Each row of numbers stands for one object and depends on some of the facts below. Use the named rows to name the rest.

Some rows with their names:
K_801: [11 -7 14 22 13 29 -21 10 -17 -16 12 -1 25 13 -25 -16 -9 -7 -11 -9 13 -15 11 3 14 24 8 41 3 18 24 -34 -7 -33 20 -13 17 2 8]
K_553: [13 -13 10 0 -10 16 -23 -13 19 -15 -3 -9 15 18 -9 -12 -2 -19 -1 -9 11 12 12 5 -13 28 15 38 17 16 8 -6 6 -24 -7 -17 18 9 3]
K_457: [11 15 24 25 4 15 -17 7 6 -6 -14 -7 -10 -20 -25 -11 -4 -11 -1 -8 10 17 3 10 29 7 17 32 -15 15 24 4 23 -33 26 21 21 -13 -4]
K_630: [-25 -32 -16 -16 -10 20 -20 -9 -24 -15 -3 15 20 11 7 -7 -6 31 -10 30 18 -26 -30 -27 1 -5 -11 -17 4 15 -10 -28 -21 28 11 -21 -27 -9 36]
K_122: [-1 17 10 -5 -5 -22 1 4 -12 6 -7 -7 -15 -13 6 17 -2 -6 4 -7 -12 9 6 6 4 -6 10 3 -13 -14 -6 8 7 18 -2 20 -1 -11 -8]
K_470: [8 10 12 2 25 14 25 9 22 8 7 0 21 19 12 -7 13 -4 -7 11 9 10 9 9 -20 -1 -17 -12 20 -21 -1 0 -3 1 17 -23 -17 26 -13]
K_364: [-32 14 2 14 -5 -29 -24 10 10 24 5 19 16 -8 -29 -15 -7 -5 -21 -7 -20 -28 0 -29 -20 -12 -25 29 -18 -38 26 -1 4 -34 -28 5 -21 -16 -19]
K_554: [-5 12 7 -12 -10 -22 1 1 -19 -2 -11 -2 -15 -16 9 16 1 0 1 -8 -8 2 5 -1 6 -7 12 -10 -15 -6 -9 9 9 24 8 18 -6 -12 -3]
K_222: [6 3 -3 -12 -1 15 -1 0 2 -11 11 12 17 15 4 1 -1 -15 -4 -5 0 -10 11 -7 -19 16 2 2 14 1 2 -15 -15 -3 -4 -14 0 9 10]
K_585: [-1 11 8 12 1 -3 3 6 -14 8 -14 6 -15 -18 -14 -9 -3 9 -9 -2 2 -1 -10 -15 19 -10 4 -13 -15 12 20 9 17 -27 24 14 8 -12 -8]
K_256: [5 1 -4 -12 -1 17 -1 -2 0 -11 8 11 18 17 1 -2 -2 -15 -5 -4 2 -11 7 -7 -18 15 2 4 12 -1 5 -17 -15 -3 -3 -15 0 6 13]
K_756: [2 3 7 -6 -10 -26 -11 -9 12 7 -1 -15 -13 -8 2 9 -6 11 13 2 4 14 -9 0 20 -8 -3 -9 -11 10 -15 13 8 18 -21 23 6 -11 -8]
K_544: [-12 -34 -20 16 -3 30 16 -5 -13 13 15 -10 -11 21 1 -8 -7 -16 11 1 -8 13 -21 15 -15 -5 -22 3 21 11 -20 -9 -22 -19 -24 -13 17 -7 17]
K_939: [-6 13 12 -8 -6 -21 7 4 -16 5 -8 -5 -15 -12 3 19 -2 -11 4 -9 -12 11 6 4 1 -7 9 1 -12 -14 -6 8 7 15 -2 19 2 -11 -3]
K_99: [5 -10 -4 -8 19 0 13 -4 23 1 17 2 22 18 2 -4 -1 7 13 26 8 -4 -2 -3 -4 5 -13 -10 19 1 -14 -5 -19 4 -19 -10 -5 22 4]
K_989: [5 -27 -8 -11 4 8 -10 -6 17 -9 16 -3 23 17 -1 0 -3 -7 10 -1 11 -4 3 -2 -4 15 -6 -3 13 9 -13 -14 -18 7 -22 -6 8 12 8]
K_822: [0 11 6 -3 -8 -21 4 0 -14 2 -7 -7 -13 -17 7 17 -1 -4 3 -6 -12 8 9 5 7 -9 7 -3 -13 -6 -10 11 11 16 -3 17 2 -11 -8]
K_100: [-10 12 7 -8 -5 -18 13 3 -8 9 -7 2 -15 -19 8 19 9 -12 5 -7 -13 10 4 7 9 -7 13 -9 -15 -22 -9 10 7 12 4 21 14 -11 -2]
K_189: [11 12 9 -3 -13 -26 -18 -13 5 -2 -17 -12 -17 5 5 -1 -1 -2 3 -4 -10 15 7 -7 -10 -8 6 10 -7 11 -15 18 22 13 -13 15 -15 -12 -10]

Facts:
{K_100,K_927,K_952,K_966} κ K_891
{K_111,K_704} κ K_406
{K_122,K_296,K_337} κ K_420
{K_122,K_448,K_467,K_834,K_939} κ K_515
{K_154,K_721} κ K_824
{K_154,K_575,K_861} κ K_701
{K_16,K_778} κ K_978
{K_189,K_249,K_356,K_406,K_553,K_580,K_619,K_772} κ K_556
{K_189,K_732} κ K_981
{K_194,K_466,K_495,K_559} κ K_364
{K_197,K_209,K_33,K_390,K_406,K_556,K_584,K_8,K_802,K_815,K_826,K_943} κ K_50
{K_209} κ K_401
{K_222} κ K_585
{K_222,K_256,K_444} κ K_653
{K_225} κ K_584
{K_249,K_540,K_55,K_561} κ K_756
{K_278,K_49,K_619,K_656,K_788} κ K_309
{K_296,K_71,K_849} κ K_934
{K_303,K_468,K_470,K_556,K_559,K_599,K_746,K_815,K_857,K_873,K_88,K_969} κ K_937
{K_309,K_369,K_485} κ K_801
{K_312,K_631} κ K_390
{K_320,K_834} κ K_815
{K_337} κ K_826
{K_364,K_467,K_515,K_653,K_732,K_801,K_849,K_912} κ K_791
{K_369,K_487,K_978} κ K_912
{K_369,K_704,K_822} κ K_958
{K_393} κ K_49
{K_406,K_801,K_802} κ K_857
{K_411} κ K_466
{K_411} κ K_559
{K_418,K_840} κ K_111
{K_432,K_485,K_704,K_757} κ K_404
{K_444,K_772} κ K_391
{K_448,K_632} κ K_873
{K_457} κ K_772
{K_462,K_771} κ K_939
{K_466,K_651} κ K_467
{K_466,K_584,K_682} κ K_100
{K_467,K_849} κ K_561
{K_47,K_657,K_987} κ K_908
{K_470} κ K_154
{K_470} κ K_943
{K_505,K_849} κ K_209
{K_521} κ K_987
{K_526,K_997} κ K_164
{K_55,K_620} κ K_273
{K_553,K_599,K_619,K_826,K_945} κ K_303
{K_554,K_815} κ K_581
{K_554} κ K_225
{K_575,K_58} κ K_898
{K_58} κ K_621
{K_581} κ K_721
{K_585} κ K_432
{K_599} κ K_788
{K_599,K_969} κ K_213
{K_599,K_803} κ K_985
{K_602,K_708} κ K_657
{K_619,K_88} κ K_369
{K_620} κ K_540
{K_620} κ K_505
{K_620,K_939,K_987} κ K_964
{K_631} κ K_71
{K_632} κ K_99
{K_704} κ K_526
{K_711} κ K_356
{K_721,K_828,K_834,K_987} κ K_457
{K_757,K_772} κ K_495
{K_788} κ K_88
{K_797,K_801} κ K_746
{K_8} κ K_619
{K_800} κ K_242
{K_803} κ K_249
{K_822} κ K_194
{K_83,K_849} κ K_189
{K_834} κ K_704
{K_849} κ K_630
{K_861} κ K_320
{K_873} κ K_418
{K_927} κ K_732
{K_966} κ K_682
{K_100,K_111,K_122,K_154,K_164,K_189,K_194,K_213,K_225,K_278,K_296,K_312,K_333,K_337,K_342,K_356,K_364,K_390,K_391,K_401,K_404,K_418,K_420,K_448,K_457,K_462,K_466,K_467,K_468,K_47,K_49,K_495,K_50,K_515,K_521,K_526,K_554,K_556,K_559,K_561,K_585,K_599,K_602,K_619,K_621,K_632,K_651,K_653,K_656,K_682,K_701,K_708,K_71,K_721,K_756,K_791,K_797,K_8,K_815,K_822,K_826,K_828,K_83,K_840,K_849,K_873,K_88,K_898,K_908,K_927,K_934,K_939,K_943,K_945,K_952,K_964,K_997} ζ 408
{K_16,K_197,K_209,K_222,K_242,K_249,K_256,K_273,K_303,K_309,K_319,K_320,K_33,K_335,K_369,K_393,K_406,K_411,K_432,K_444,K_470,K_476,K_485,K_487,K_505,K_540,K_544,K_55,K_553,K_575,K_58,K_580,K_581,K_584,K_620,K_630,K_631,K_657,K_704,K_711,K_732,K_746,K_757,K_771,K_772,K_778,K_788,K_800,K_801,K_802,K_803,K_824,K_834,K_857,K_861,K_869,K_877,K_891,K_912,K_937,K_958,K_966,K_969,K_978,K_981,K_985,K_987,K_989,K_99} ζ 118
K_16 β [K_278]
K_194 β [K_952,K_476,K_342,K_802]
K_309 β [K_111,K_462]
K_319 β [K_630]
K_364 β [K_997]
K_369 β [K_630,K_721]
K_390 β [K_778,K_312]
K_404 β [K_521,K_49]
K_457 β [K_553,K_778]
K_467 β [K_515,K_273]
K_47 β [K_997]
K_485 β [K_418,K_966,K_222]
K_526 β [K_857]
K_561 β [K_249,K_476,K_521]
K_585 β [K_164,K_256]
K_599 β [K_337]
K_653 β [K_406,K_869,K_335]
K_708 β [K_444,K_99,K_771]
K_71 β [K_840,K_312]
K_711 β [K_256,K_222,K_50]
K_791 β [K_828,K_337]
K_797 β [K_602]
K_8 β [K_411,K_197]
K_800 β [K_631]
K_801 β [K_515,K_553,K_934]
K_815 β [K_273,K_891,K_989]
K_824 β [K_908,K_581]
K_826 β [K_621,K_49]
K_834 β [K_581,K_840,K_462,K_470,K_333]
K_849 β [K_544,K_869,K_58]
K_861 β [K_908]
K_873 β [K_356,K_99,K_462]
K_877 β [K_544]
K_912 β [K_55]
K_927 β [K_303,K_721,K_391]
K_943 β [K_55,K_391,K_554]
K_945 β [K_869,K_58]
K_964 β [K_470]
K_985 β [K_468,K_802]

Name these rows:
No name comes twice in this set of rows, the named rows included.
[11 -1 15 3 10 25 -17 2 15 -13 13 -4 26 10 -15 -1 -4 -19 4 -8 7 7 10 19 2 31 20 39 11 14 17 -22 -8 -26 5 0 21 16 13] -> K_778
[4 7 2 -10 -4 7 -6 3 -9 -10 10 4 14 22 -1 -2 -8 -14 -3 5 -3 -9 8 -6 -23 19 -5 36 14 -20 10 -26 -20 10 -15 -11 -22 1 15] -> K_732
[6 12 8 16 34 12 25 4 25 22 15 14 7 18 -6 -16 1 32 3 42 12 -9 -27 -15 8 -9 -22 -15 22 2 17 6 -9 -30 19 -17 -18 26 -3] -> K_824
[-29 7 -16 -8 -10 -28 -23 -6 25 24 14 21 21 -21 -20 2 15 -19 -20 -11 -21 -29 12 -28 -23 -9 -28 -9 -17 -38 23 19 11 -36 -28 -2 1 -15 -22] -> K_997
[9 -27 -2 -10 5 15 -18 -4 20 -12 18 -5 26 14 -9 -5 -5 -8 9 -3 13 -1 2 1 7 22 3 7 12 14 -7 -20 -18 -6 -21 0 19 9 10] -> K_273
[8 15 19 23 37 21 27 9 26 21 7 17 1 18 -4 -15 10 9 -6 39 7 -1 -2 -8 -12 -5 -10 -16 22 -13 22 11 6 -33 34 -19 -15 26 2] -> K_834
[2 13 21 25 27 -8 25 12 16 22 -16 -10 -11 -14 7 -12 6 25 -14 16 12 17 -4 4 17 -13 -22 -16 -11 -8 19 15 28 -21 31 -8 -15 18 -19] -> K_873
[-21 -32 -13 -16 -5 28 -13 -2 -19 -15 -8 21 15 3 -7 -16 -7 35 -17 33 16 -28 -34 -28 11 -8 -15 -16 7 16 18 -30 -21 6 25 -21 -24 -9 32] -> K_319
[-29 12 -15 5 -2 -30 -21 1 23 24 6 21 9 -21 -26 -14 13 -10 -23 -9 -20 -26 2 -26 -14 -11 -27 -13 -16 -35 24 16 17 -36 -26 -1 12 -14 -20] -> K_47
[6 13 23 12 -6 -17 -23 11 -25 -8 -5 -16 -7 11 -20 10 -10 -10 6 -7 -1 14 8 17 16 6 15 43 -16 -14 22 -25 1 16 -9 23 2 -14 5] -> K_515
[-18 -12 -16 -15 -11 31 -7 3 -29 -16 -16 19 3 -5 -2 -16 -10 31 -24 24 14 -28 -29 -27 -7 -7 -11 -16 2 17 22 -29 -16 12 33 -23 -28 -8 31] -> K_369
[0 -3 -6 -14 -11 19 -11 -7 -8 -14 -7 17 12 14 5 -5 3 -11 -12 0 11 -19 -3 -21 -22 12 1 -16 14 12 -3 -18 -14 10 10 -18 -11 -2 21] -> K_55
[-6 -31 -15 7 -1 -25 -16 -9 16 11 -5 -5 -4 -16 11 -4 11 38 26 -1 4 8 4 27 25 -9 19 9 -16 -22 -7 19 4 27 -16 16 -4 -11 -3] -> K_50

Now the same objects, written a new way:
Known rows:
K_873: [-4 -29 4 -5 -7 -9 8 -18 -17 12 33 9 1 -7]
K_99: [12 -18 -12 -8 1 10 9 -19 25 3 16 8 -3 1]
K_356: [19 -15 2 -3 2 3 5 -21 17 6 -4 10 7 6]
K_411: [14 -18 -5 -8 3 8 6 -21 30 3 21 3 -1 5]
K_457: [-4 -31 2 -4 -9 -8 12 -18 -16 13 32 9 0 -2]
K_222: [15 -19 -5 -8 1 6 6 -21 30 3 20 3 -2 6]
K_651: [21 -14 4 -1 0 0 5 -22 22 6 -1 7 6 13]
K_898: [17 -16 0 -7 0 5 15 -19 17 7 -13 13 2 7]
K_406: [13 -20 -8 -9 0 12 0 -18 34 6 -3 4 7 3]
K_704: [1 -13 -4 -8 0 10 3 -26 37 6 0 5 2 5]
K_756: [6 -8 -6 2 0 4 14 -24 26 9 -6 11 6 9]
K_964: [-1 -31 2 -3 -11 -10 14 -18 -15 13 31 9 -1 -1]
K_797: [-2 -33 10 -7 -9 -8 -1 -19 -12 14 16 6 5 -3]
K_969: [12 -18 -6 -11 4 10 5 -20 28 3 17 5 0 0]
K_801: [-4 -36 1 -5 -14 1 -1 -18 -3 11 26 0 -4 -11]
K_278: [17 -11 2 -3 6 -1 12 -20 17 5 14 8 5 5]
K_584: [1 -14 -6 -8 -1 11 4 -25 37 7 -1 6 1 4]
K_815: [-2 -29 11 -4 -9 -7 7 -17 -14 13 20 4 1 -10]
K_296: [21 -14 8 -3 2 1 5 -21 21 6 -2 7 5 11]

Name these rows:
No name comes twice in this set of rows, the named rows included.
[19 -14 4 2 -2 2 20 -20 15 5 0 9 -4 5] -> K_908
[-1 -12 -19 -2 -3 12 7 -24 35 7 -6 11 3 -2] -> K_937
[-21 -32 -3 -15 -14 2 8 -17 17 19 17 -2 6 -1] -> K_877
[1 -14 -7 -11 -1 12 11 -23 41 9 -4 4 2 6] -> K_335

Now the same objects, written a new way:
Named rows:
K_964: [2 9 9 6 -6 11 -4 4 33 -3 -3 -8 -7 -8]
K_620: [0 -2 -1 -2 -13 -1 3 -9 -9 5 2 2 13 11]
K_444: [-1 -10 6 -2 -14 -12 9 -7 7 -4 2 3 -6 18]
K_391: [7 15 -27 -6 -7 -15 7 9 12 8 -10 8 -7 -12]
K_657: [5 1 4 -4 -15 3 7 -4 -11 2 1 -3 9 10]
K_908: [10 6 -8 11 -7 3 4 14 30 -3 -3 -4 -11 -5]
K_99: [7 -15 12 2 -17 -16 12 -3 7 -2 1 -4 -13 15]
K_111: [5 -3 -4 11 1 -5 0 5 29 -2 -3 -4 -17 -6]
K_303: [8 -1 -8 -13 -17 -20 14 -10 -13 9 -6 5 -3 3]
K_495: [-3 8 -9 2 9 6 -3 6 9 -3 -3 3 -3 -8]
K_404: [12 7 16 -2 10 16 -15 2 -1 -4 10 7 -9 -17]
K_704: [-6 -9 10 -8 -4 -6 3 -7 -15 0 1 2 3 12]
K_732: [-2 -3 5 -7 -3 -1 6 -10 -13 -4 3 3 4 12]
K_448: [-5 5 -12 5 10 2 -5 3 11 2 -1 3 1 -9]
K_828: [0 4 -16 6 4 1 -2 9 10 1 -2 1 1 -7]
K_788: [1 -7 7 -6 -5 -6 5 -11 -16 -2 3 3 2 9]
K_50: [12 1 -15 5 12 1 7 11 -2 -4 -4 -5 -10 -15]
K_631: [2 -7 0 -2 -7 -8 7 -6 -12 0 2 3 4 13]
K_16: [-7 -1 10 -9 -4 2 1 -13 -15 -2 2 3 8 10]

Which object is each row?
No name comes twice in this set of rows, the named rows included.
[-8 0 7 8 12 11 -9 1 20 -3 -4 -13 -4 -12] -> K_390
[7 -10 -6 4 -2 3 16 3 -15 -11 0 -7 2 14] -> K_273
[-10 5 10 6 6 11 -10 1 31 -3 -3 -8 -6 -7] -> K_71
[5 8 -19 7 -1 4 -2 11 13 4 -2 1 4 -5] -> K_602
[21 -15 7 3 -10 -8 3 -9 -16 4 15 12 -5 12] -> K_802
[6 11 17 0 8 19 -20 -5 4 0 15 11 -4 -15] -> K_194
[-8 17 -7 -8 -1 -3 -10 -6 12 17 -9 1 2 -22] -> K_943
[-21 11 -12 3 23 15 -13 1 0 -2 -3 -5 19 -10] -> K_849
[-1 -10 6 -1 -2 -1 9 5 -18 -5 0 -4 6 16] -> K_989
[-16 -4 33 -3 -16 2 -6 -18 17 1 1 -6 1 13] -> K_834

